[[ -65.549 -120.745 -148.627 -172.659 -180.885   74.983]
 [-236.169  146.260 -228.267  176.577  119.947 -145.625]
 [-110.353 -132.860   98.592 -139.201   83.035 -108.504]
 [ 190.020 -186.153 -258.799  136.807  165.177 -102.084]
 [-139.830 -126.841   77.244 -173.534  118.877 -113.319]
 [ 146.407 -206.485   92.555   93.401 -140.827  127.849]
 [-105.868 -128.904   85.034  -93.129   86.259 -127.334]
 [ 139.060  240.550  137.088    7.468 -242.902 -172.916]
 [ -75.344   99.850 -187.290  194.807 -187.423  152.094]
 [-252.027 -113.604   96.842  156.995 -144.818 -175.827]] out -236.169

[[-12.20   4.83  -4.31  13.65   7.79  -5.34   4.90 -24.97 -16.42   9.52
   -6.61]
 [-26.88 -10.11  -9.17  -3.64  24.60  -1.66  -9.67 -25.95  -9.11  -4.58
  -21.26]
 [ -8.64  -1.20  20.99  -5.16  -5.67  12.27   1.10  -4.24  -6.56 -16.00
   -6.45]
 [  5.55   8.85 -11.28 -16.74   7.10  -8.89 -16.69   7.18 -29.43 -27.80
   12.88]
 [-27.49 -13.95 -24.71 -25.14 -16.74 -24.15  -9.81   7.13 -19.19  17.33
  -14.94]
 [-23.28 -14.70 -10.18 -23.63 -15.22 -26.58  -0.94   5.93 -26.81  -8.51
    1.93]
 [-27.37 -28.14  15.53  -9.11 -11.34  -5.75   3.05 -16.39 -17.99  -2.88
  -19.47]
 [  0.83   6.30 -28.23 -17.28 -11.16 -26.98 -13.61   7.54  -7.75   6.25
  -27.18]
 [ -4.56 -21.85   8.08  -1.17 -16.51  -8.58 -17.39 -21.99  16.32   4.03
  -10.91]
 [-14.62   2.49   3.93  -6.97  20.89 -13.60  -2.38 -16.92  -3.14 -22.71
    2.74]] out -26.88

[[ 1.749  1.843  1.908  1.896  1.869  1.764  1.597  1.365  1.191  1.048
   1.082  1.200  1.376  1.607  1.702  1.653]
 [-0.777 -0.444  0.111  0.748  1.376  1.927  2.246  2.331  2.210  1.987
   1.700  1.573  1.509  1.605  1.824  2.097]
 [-1.552 -1.755 -2.005 -2.263 -2.497 -2.701 -2.748 -2.764 -2.667 -2.487
  -2.244 -2.032 -1.822 -1.672 -1.487 -1.394]
 [ 0.808  0.607  0.251 -0.166 -0.573 -0.774 -0.785 -0.528 -0.196  0.173
   0.377  0.408  0.236 -0.038 -0.317 -0.450]
 [ 1.648  1.391  0.957  0.411 -0.166 -0.720 -1.168 -1.406 -1.383 -1.108
  -0.682 -0.101  0.475  0.994  1.287  1.436]
 [-2.394 -2.113 -1.773 -1.378 -1.002 -0.542 -0.067  0.247  0.508  0.602
   0.450  0.069 -0.428 -0.969 -1.423 -1.614]
 [-0.766 -0.759 -0.613 -0.338 -0.108 -0.019 -0.138 -0.443 -0.924 -1.314
  -1.646 -1.751 -1.598 -1.338 -1.028 -0.808]
 [ 2.217  1.956  1.314  0.453 -0.390 -0.999 -1.232 -0.973 -0.421  0.290
   0.948  1.420  1.599  1.499  1.270  1.078]
 [-0.534 -0.576 -0.376 -0.099  0.239  0.538  0.822  0.892  0.807  0.634
   0.285 -0.100 -0.493 -0.823 -0.987 -0.963]
 [ 0.818  0.995  1.510  2.118  2.695  3.071  3.137  2.872  2.296  1.667
   1.096  0.693  0.528  0.653  0.900  1.093]] out -0.777

[[ 0.032 -0.094 -0.003  0.209 -0.124  0.072 -0.056 -0.075 -0.077  0.013
  -0.080 -0.083]
 [-0.030 -0.013 -0.031  0.265  0.066 -0.007 -0.049 -0.045 -0.020  0.110
  -0.165 -0.048]
 [-0.042  0.117 -0.015 -0.153 -0.088 -0.098 -0.063 -0.035 -0.026 -0.228
   0.089 -0.030]
 [ 0.013 -0.029  0.000  0.182 -0.076 -0.030  0.024 -0.070 -0.090  0.158
  -0.114  0.065]
 [-0.054 -0.013 -0.037 -0.042 -0.017 -0.041 -0.049 -0.010 -0.013 -0.107
  -0.029 -0.030]] out -0.030

[[  2.4   6.9  10.1   2.9   2.6   2.3   1.5  -1.7 -11.6   2.1  11.0   7.0]
 [ 17.9   5.3  -6.8 -10.1  -7.5  -0.7  -7.5   2.9 -11.9   2.2   4.2   5.7]
 [ -5.7  -5.1   8.0  11.0  -9.4  27.7  12.6  -6.8  -9.5   3.8  11.4   5.6]
 [  6.0  18.7  13.8  -1.1   0.5  -9.6  -1.8   1.5  -1.6  -1.4   8.0  11.4]
 [ -9.8 -10.5  -3.4  11.8   4.9  12.1  15.1   0.8   9.4   5.3  -3.5   8.1]
 [ -1.0   7.2  -7.0  18.7  -2.1   9.4   4.7   6.3  -2.1   2.6  -1.3   5.3]
 [-12.7  14.0  11.8  17.8   5.4   3.6  -3.9  20.2   3.1  -8.1   4.5   2.3]
 [ 10.4  20.5  -3.7   8.9 -16.0   2.8  11.9  -3.3   0.7  -4.3   2.5
    3.9]] out 17.9

[[ -5.84   7.94   0.72  -5.13  14.20  13.45 -10.30   1.83   5.90]
 [ -2.50  11.31  -2.63   2.44  20.25  13.64 -15.35   0.48   5.42]
 [ -4.18   7.92   0.90  -3.27  14.90  14.05  -9.36   0.22   0.86]
 [ -7.17   5.44  -0.78   0.20  20.57   7.94 -15.93  -2.47   8.29]
 [ -1.90   6.89  -4.05  -2.94  21.92   8.72 -14.04   0.25   4.79]
 [ -3.67   5.71  -1.25  -0.10  19.81   7.58 -15.28  -1.09   9.08]
 [ -6.12  10.34   0.85  -2.33  18.64  10.23 -18.28  -0.80   2.40]
 [ -3.89   4.28   2.81  -0.15  20.56  10.18 -16.32   4.78   3.88]
 [ -4.63   5.51  -0.91  -3.56  18.97  15.19 -12.08   0.19   5.67]] out -2.50

[[ 0.49  0.59  1.79  0.66  1.01  2.59  1.01  0.95 -0.17  0.27 -1.45]
 [ 0.68 -0.25 -0.18 -0.11 -0.27 -2.12 -0.82  0.07  0.91  0.16  2.01]
 [ 1.86  1.66  1.53  0.48  1.52  0.15  0.61 -0.22  0.40  0.47  0.82]
 [ 0.05 -0.30 -0.28  1.01  0.10 -1.83  0.56  1.16 -1.00 -0.11  0.07]
 [-0.21 -0.12  1.61 -1.44  0.42  0.30  1.15  1.48  0.18 -0.29  0.04]
 [ 0.64  0.49 -0.72 -0.41 -0.15  1.47 -1.22 -0.96  1.33  1.02  0.52]
 [ 1.14  1.33 -0.36  1.33 -0.19  1.48 -1.06 -1.22  1.02  1.28  0.00]] out 0.68

[[-0.65  0.82  0.62  1.98 -1.07  0.35  1.24  0.41  1.01  0.96]
 [ 0.59  0.42  1.61  1.36  0.61  1.50  1.56  2.61  2.27  1.13]
 [-1.05 -0.29 -2.71  0.93 -1.24 -0.54  0.95 -0.30  2.30 -0.07]
 [-1.45  0.97 -0.13  0.64 -1.19  0.47  1.19  0.98  0.54  0.48]
 [ 0.42 -0.48  2.00  1.31 -0.58  1.28  1.14 -0.82  1.96 -0.45]
 [-1.45  0.92 -0.87  0.44 -0.80  0.48  1.25  1.01  1.09  0.45]] out 0.59
